Here is a tiny trained network, its code and every weight. The questions are about switching its units off for an input and a class, where a switched-off unit gives its printed mean instead of its output.

import numpy as np


def w(rows, s, z=0):
    codes = np.array(rows[::2]) - 128.0
    scale = np.full(codes.shape[1], s)
    scale[-1] = z or s
    return codes * scale


def norm(h):
    return h / np.sqrt((h * h).mean(-1, keepdims=True) + 1e-5)


def f(y):
    return y / 2 * (1 + np.tanh(0.7978845608 * (y + 0.044715 * y**3)))


def log_softmax(a):
    a = a - a.max(-1, keepdims=True)
    return a - np.log(np.exp(a).sum(-1, keepdims=True))


def net(x, mask):
    res = np.array(x, float).reshape(1, 5) / 4 @ E
    u = 0
    for l in range(3):
        y = f(norm(res) @ A[l][:, :-1].T + A[l][:, -1])
        res = res + np.where(mask[u : u + 11], y, B[l][:, -1]) @ B[l][:, :-1]
        u += 11
    return log_softmax(norm(res)[-1] @ U[:, :-1].T + U[:, -1])


A, B = {}, {}
E = w([
[179,223,59,107,104,144],'x0',
[128,107,115,55,95,128],'x1',
[145,213,197,125,191,93],'x2',
[73,88,179,74,133,63],'x3',
[1,145,111,118,182,178],'x4',
],0.0056)
A[0] = w([
[144,61,138,70,52,118,115],'0.n0',
[98,124,170,54,68,58,21],'0.n1',
[119,62,254,98,77,194,138],'0.n2',
[75,223,150,161,193,121,226],'0.n3',
[169,135,165,118,102,57,79],'0.n4',
[96,179,67,150,153,151,29],'0.n5',
[202,92,148,52,135,100,5],'0.n6',
[76,130,82,112,125,103,137],'0.n7',
[115,137,42,177,173,163,196],'0.n8',
[177,211,114,134,128,107,225],'0.n9',
[180,143,137,125,79,106,65],'0.n10',
],0.0082,0.0022)
B[0] = w([
[98,212,119,177,130,173,199],'0.n0',
[2,154,237,103,105,92,184],'0.n1',
[168,196,110,179,220,33,200],'0.n2',
[206,80,240,146,158,205,255],'0.n3',
[102,198,131,162,51,184,179],'0.n4',
[104,229,165,189,48,142,163],'0.n5',
[110,218,178,192,106,63,165],'0.n6',
[164,219,212,133,171,167,165],'0.n7',
[114,110,215,87,9,158,210],'0.n8',
[239,136,132,142,254,155,233],'0.n9',
[106,181,245,129,151,128,166],'0.n10',
],0.0042,0.0043)
A[1] = w([
[131,127,118,86,31,12,67],'1.n0',
[128,90,149,26,200,130,4],'1.n1',
[163,192,78,22,138,88,95],'1.n2',
[75,92,88,234,152,120,139],'1.n3',
[71,66,155,171,101,145,156],'1.n4',
[126,143,141,117,254,174,208],'1.n5',
[188,1,120,127,135,143,72],'1.n6',
[219,178,139,202,136,200,200],'1.n7',
[104,93,176,145,126,177,62],'1.n8',
[147,124,26,97,60,160,127],'1.n9',
[94,128,217,43,107,107,102],'1.n10',
],0.0076,0.0028)
B[1] = w([
[107,236,171,188,194,111,138],'1.n0',
[92,148,87,111,233,213,132],'1.n1',
[6,114,110,123,90,173,137],'1.n2',
[145,41,1,40,44,150,142],'1.n3',
[71,184,17,103,84,100,158],'1.n4',
[185,101,145,19,117,69,198],'1.n5',
[128,203,72,123,122,86,129],'1.n6',
[174,101,196,52,156,123,254],'1.n7',
[92,134,43,126,154,106,144],'1.n8',
[89,133,241,131,125,223,155],'1.n9',
[58,112,169,212,175,158,171],'1.n10',
],0.0055,0.0076)
A[2] = w([
[252,170,101,204,127,129,179],'2.n0',
[86,179,149,157,61,142,175],'2.n1',
[81,129,42,137,145,84,123],'2.n2',
[51,73,127,95,165,138,5],'2.n3',
[123,142,185,66,138,176,173],'2.n4',
[79,46,158,87,180,120,124],'2.n5',
[100,84,165,109,118,108,154],'2.n6',
[140,53,15,173,111,116,64],'2.n7',
[77,2,170,90,134,227,106],'2.n8',
[89,157,91,52,75,226,149],'2.n9',
[147,120,179,163,138,64,140],'2.n10',
],0.0092,0.0027)
B[2] = w([
[141,131,153,81,174,100,218],'2.n0',
[109,59,117,132,168,150,180],'2.n1',
[190,163,92,102,201,79,146],'2.n2',
[141,240,151,105,158,160,166],'2.n3',
[131,76,73,117,156,94,254],'2.n4',
[183,162,6,92,141,139,193],'2.n5',
[128,164,88,141,93,178,161],'2.n6',
[130,161,129,141,1,65,144],'2.n7',
[116,143,70,237,125,127,222],'2.n8',
[189,93,182,177,107,169,212],'2.n9',
[129,118,134,81,55,194,192],'2.n10',
],0.0081,0.0063)
U = w([
[22,126,131,96,187,116,119],'0',
[142,35,98,227,81,237,138],'1',
[106,231,2,113,243,154,130],'2',
[120,138,25,118,23,37,130],'3',
[238,96,226,35,189,142,141],'4',
[130,49,57,49,170,82,106],'5',
[64,27,97,73,121,121,5],'6',
[40,190,233,176,87,98,126],'7',
],0.014,0.026)

Each question gives the input, the list of numbers given to net, and the class t.
The units are the neurons (one row each of A and B). Each row of codes is followed by its name. A weight is (code - 128) times the scale printed after its matrix; where a second scale follows, it is the last column's (A, B and U).
mask holds one flag per neuron, layer by layer. A switched-off neuron (its flag False) gives its mean, the last column of its row in B, instead of its output. The means were averaged over made-up inputs and are rounded, as every weight is.
A unit's drop is (log p(t) with every unit on - log p(t) with that unit switched off) / (log p(t) with every unit on - log p(t) with every unit switched off).
The circuit of an input: a set's keep is (log p(t) with only the set's units on - log p(t) with every unit switched off) / (log p(t) with every unit on - log p(t) with every unit switched off). Starting from the 12 units with the biggest drops (on a tie, the unit counted first), units are removed one at a time, each time the one whose removal leaves the highest keep (on an exact tie, the one counted first), for as long as the keep stays at least 0.8.
circuit, biggest first: the units of the circuit, biggest drop first
top k neurons: the k neurons with the biggest drops, biggest first
top k neurons in layer l: the k neurons of layer l with the biggest drops, biggest first
drop of u: that unit's drop, to one decimal
input [5,-1,7,4,8], class 4: circuit, biggest first -> [0.n3]
input [-6,6,7,-6,7], class 2: circuit, biggest first -> [2.n8 2.n5]
input [-5,6,-7,0,7], class 3: top 4 neurons in layer 1 -> [1.n3 1.n7 1.n4 1.n0]
input [0,1,3,-6,8], class 1: top 2 neurons -> [0.n8 0.n2]
input [-2,-8,-6,6,8], class 2: top 2 neurons in layer 2 -> [2.n3 2.n2]
input [-5,-4,4,7,-3], class 7: top 2 neurons -> [0.n9 1.n7]
input [5,-3,-5,8,3], class 2: top 2 neurons -> [0.n4 0.n6]
input [-6,0,3,-8,6], class 1: top 4 neurons in layer 0 -> [0.n8 0.n5 0.n9 0.n2]
input [-4,5,0,-2,-4], class 7: top 2 neurons -> [0.n6 0.n9]
input [-4,-6,-7,8,2], class 3: top 2 neurons -> [2.n7 1.n3]
input [-2,4,4,-8,7], class 1: top 3 neurons -> [0.n8 0.n2 2.n8]
input [-4,4,-6,-1,2], class 3: top 2 neurons -> [2.n7 0.n2]
input [-4,-8,3,8,1], class 2: drop of 2.n5 -> 0.1
input [7,1,-2,-3,0], class 4: circuit, biggest first -> [1.n7]
input [1,7,-6,-1,7], class 1: drop of 2.n9 -> 0.2
input [2,-1,-1,4,-6], class 7: drop of 0.n6 -> 0.2
